Here is a tiny trained network, its code and every weight. The questions are about switching its units off for an input and a target symbol, where a switched-off unit gives its printed mean instead of its output.

import numpy as np


def w(rows, s, z=0):
    codes = np.array(rows[::2]) - 128.0
    scale = np.full(codes.shape[1], s)
    scale[-1] = z or s
    return codes * scale


def f(y):
    return y / 2 * (1 + np.tanh(0.7978845608 * (y + 0.044715 * y**3)))


def softmax(a):
    e = np.exp(a - a.max(-1, keepdims=True))
    return e / e.sum(-1, keepdims=True)


def log_softmax(a):
    a = a - a.max(-1, keepdims=True)
    return a - np.log(np.exp(a).sum(-1, keepdims=True))


def net(x, mask):
    ids = ['ΓΘΠΨαβδεζηλξστφ'.index(c) for c in x.split()]
    T = len(ids)
    res = E[ids] + P[:T]
    q, k, v = (res @ M[0].T for M in (Q, K, V))
    z = softmax(np.where(np.tri(T) > 0, q @ k.T / 4**0.5, -1e9)) @ v
    res = res + np.where(mask[0], z, O[0][:, -1]) @ O[0][:, :-1]
    y = f(res @ A[0][:, :-1].T + A[0][:, -1])
    res = res + np.where(mask[1:9], y, B[0][:, -1]) @ B[0][:, :-1]
    return log_softmax(res[-1] @ U[:, :-1].T + U[:, -1])


Q, K, V, O, A, B = {}, {}, {}, {}, {}, {}
E = w([
[75,129,114,11,124,46,81,50,93,68,158],'Γ',
[79,133,139,139,114,54,79,161,113,69,192],'Θ',
[186,151,176,82,151,197,170,103,174,126,75],'Π',
[62,94,92,126,114,100,82,70,36,185,139],'Ψ',
[121,164,103,189,160,91,117,167,50,193,103],'α',
[177,106,174,138,136,204,88,138,132,69,48],'β',
[172,187,101,166,130,86,212,190,123,62,96],'δ',
[79,126,200,146,136,158,132,204,162,98,65],'ε',
[120,107,200,142,200,25,144,102,162,131,97],'ζ',
[129,51,108,144,84,168,148,122,159,115,87],'η',
[188,113,99,108,118,142,90,188,175,222,130],'λ',
[74,150,122,188,150,218,120,92,167,89,211],'ξ',
[219,162,47,141,158,58,172,90,140,116,161],'σ',
[51,115,168,140,118,149,196,80,153,177,168],'τ',
[137,168,35,64,127,103,175,106,91,174,91],'φ',
],0.012)
P = w([
[119,183,86,141,103,102,95,121,193,86,168],'0',
[116,127,105,122,175,112,176,154,145,121,189],'1',
[134,207,126,190,105,97,83,102,188,111,84],'2',
[141,98,110,88,182,155,188,174,85,143,202],'3',
[112,214,128,194,65,101,66,75,196,145,75],'4',
[167,80,135,84,225,180,200,179,71,123,202],'5',
[157,234,157,230,66,79,58,75,220,118,26],'6',
[151,46,127,62,210,209,213,202,41,164,227],'7',
[116,239,150,222,24,101,44,58,233,154,33],'8',
[192,37,154,74,223,218,206,225,18,133,226],'9',
[145,242,154,246,24,93,29,46,236,122,1],'10',
],0.0057)
Q[0] = w([
[119,131,142,103,144,78,106,142,95,79,171],'h0',
[57,206,130,168,2,135,78,43,206,152,123],'h0',
[125,36,187,72,197,228,220,173,68,90,222],'h0',
[113,65,78,61,157,154,139,189,50,189,211],'h0',
],0.0091)
K[0] = w([
[147,73,84,153,146,210,188,135,117,193,100],'h0',
[160,221,129,184,81,65,77,91,186,138,18],'h0',
[159,29,91,60,254,115,152,216,51,133,170],'h0',
[153,57,154,110,247,163,195,166,100,61,140],'h0',
],0.007)
V[0] = w([
[28,64,161,139,123,124,70,189,100,205,153],'h0',
[146,169,184,215,118,129,54,146,118,12,150],'h0',
[156,102,180,115,141,232,158,88,223,138,162],'h0',
[186,144,127,151,159,173,112,255,164,133,20],'h0',
],0.0081)
O[0] = w([
[87,181,79,115,176,113,146,88,233,213,102,57],'h0',
[155,126,131,86,242,162,167,172,60,179,190,228],'h0',
[184,202,209,140,75,132,127,43,103,102,217,66],'h0',
[186,99,83,118,198,125,182,66,138,2,149,8],'h0',
],0.0098,0.0015)
A[0] = w([
[133,50,103,31,155,91,91,143,112,105,96,204],'n0',
[180,171,111,254,129,151,154,207,150,144,106,194],'n1',
[81,134,182,119,90,146,84,178,198,130,61,18],'n2',
[137,231,105,65,155,95,169,117,124,151,126,252],'n3',
[171,166,154,111,95,183,184,179,175,114,79,164],'n4',
[91,140,91,207,146,136,145,135,210,88,140,194],'n5',
[90,125,96,142,96,54,134,158,156,111,189,248],'n6',
[115,80,210,164,74,102,100,151,56,141,111,93],'n7',
],0.0086,0.0031)
B[0] = w([
[135,89,56,126,200,145,159,140,93,105,97,225],'n0',
[107,56,119,96,64,136,163,142,142,174,197,242],'n1',
[154,91,111,52,162,60,73,73,145,126,141,193],'n2',
[147,255,123,101,142,98,187,110,128,143,166,242],'n3',
[73,135,177,108,114,121,93,209,122,129,104,192],'n4',
[89,141,45,112,118,150,150,116,208,89,102,193],'n5',
[167,172,97,193,123,94,61,145,162,106,91,253],'n6',
[104,116,179,148,141,48,209,132,53,84,146,177],'n7',
],0.0097,0.004)
U = w([
[137,111,110,7,204,83,126,28,79,80,198,62],'Γ',
[119,176,136,211,170,116,88,185,134,108,120,244],'Θ',
[145,205,208,88,114,138,131,150,67,151,148,149],'Π',
[65,60,151,124,107,121,70,136,52,200,127,129],'Ψ',
[123,118,117,109,193,166,185,159,107,239,114,154],'α',
[139,39,143,141,206,193,121,115,69,110,109,149],'β',
[75,91,149,153,89,99,205,202,67,84,141,3],'δ',
[55,122,116,83,205,167,173,122,203,71,65,23],'ε',
[174,137,157,127,246,60,211,36,192,117,120,72],'ζ',
[87,1,132,198,60,130,92,114,170,62,75,178],'η',
[206,101,92,23,101,123,68,124,233,163,153,70],'λ',
[86,166,98,167,99,193,92,104,116,99,180,197],'ξ',
[216,112,130,206,73,85,145,77,84,92,173,98],'σ',
[92,190,190,174,41,93,125,124,173,156,115,171],'τ',
[147,214,66,133,89,125,149,81,142,71,53,144],'φ',
],0.0075,0.0041)

Each question gives the input, a string of symbols that net reads in full, and the target symbol t.
The units are the heads (4 rows each of Q, K, V and O) and the neurons (one row each of A and B). Each row of codes is followed by its name. A weight is (code - 128) times the scale printed after its matrix; where a second scale follows, it is the last column's (O, A, B and U).
mask holds one flag per unit, heads first, then neurons. A switched-off unit (its flag False) gives its mean, the last column of its rows in O or B, instead of its output. The means were averaged over made-up inputs and are rounded, as every weight is.
A unit's drop is (log p(t) with every unit on - log p(t) with that unit switched off) / (log p(t) with every unit on - log p(t) with every unit switched off).
The circuit of an input: a set's keep is (log p(t) with only the set's units on - log p(t) with every unit switched off) / (log p(t) with every unit on - log p(t) with every unit switched off). Starting from all 9 units, units are removed one at a time, each time the one whose removal leaves the highest keep (on an exact tie, the one counted first), for as long as the keep stays at least 0.8.
circuit, biggest first: the units of the circuit, biggest drop first
top k neurons: the k neurons with the biggest drops, biggest first
drop when u is switched off: that unit's drop, to one decimal
input ε τ ξ Ψ, target τ: circuit, biggest first	h0
input ξ Θ ξ α, target α: circuit, biggest first	h0; n1
input φ η φ Θ, target Θ: top 3 neurons	n6; n1; n2
input ξ Θ φ ε λ Ψ Θ ζ δ τ Γ, target β: circuit, biggest first	h0; n0
input Θ Θ φ Θ η, target η: circuit, biggest first	n3; h0
input Θ λ ξ Θ Θ φ Ψ τ, target η: circuit, biggest first	h0; n3
input τ τ Θ τ τ ξ λ λ φ φ ζ, target η: circuit, biggest first	h0; n3
input Θ Ψ ζ ε λ α Θ Γ Θ τ, target Ψ: top 3 neurons	n2; n3; n7
input φ α Ψ ξ Ψ φ Π, target λ: circuit, biggest first	n2; h0
input ζ ξ β, target β: circuit, biggest first	h0; n3
input Ψ Γ η ξ ζ Π α Θ, target σ: circuit, biggest first	h0; n4; n6
input Ψ ξ φ δ Θ τ Θ ε, target ε: top 3 neurons	n5; n6; n4
input α Θ Θ Ψ Θ Π, target λ: circuit, biggest first	h0; n2
input ε η α τ φ τ ξ, target η: circuit, biggest first	n3; h0; n1
input τ η φ Θ φ ξ Π, target η: top 2 neurons	n3; n4
input ξ ζ β, target Π: top neuron	n0
input Π ζ φ ε σ φ λ φ δ, target δ: top 2 neurons	n1; n4
input α φ Θ Γ, target η: top 2 neurons	n3; n6
input ζ Ψ φ Π η δ ξ Θ τ Γ Γ, target τ: top 2 neurons	n0; n6
input β ξ ξ Π Θ Θ Θ Θ η, target α: top neuron	n6
input Ψ ζ λ Θ Θ Π φ λ φ τ, target τ: top 2 neurons	n0; n2
input σ Θ φ η Γ τ ξ δ φ, target Π: drop when n3 is switched off	0.2
input Ψ τ δ ζ, target τ: drop when n0 is switched off	0.2
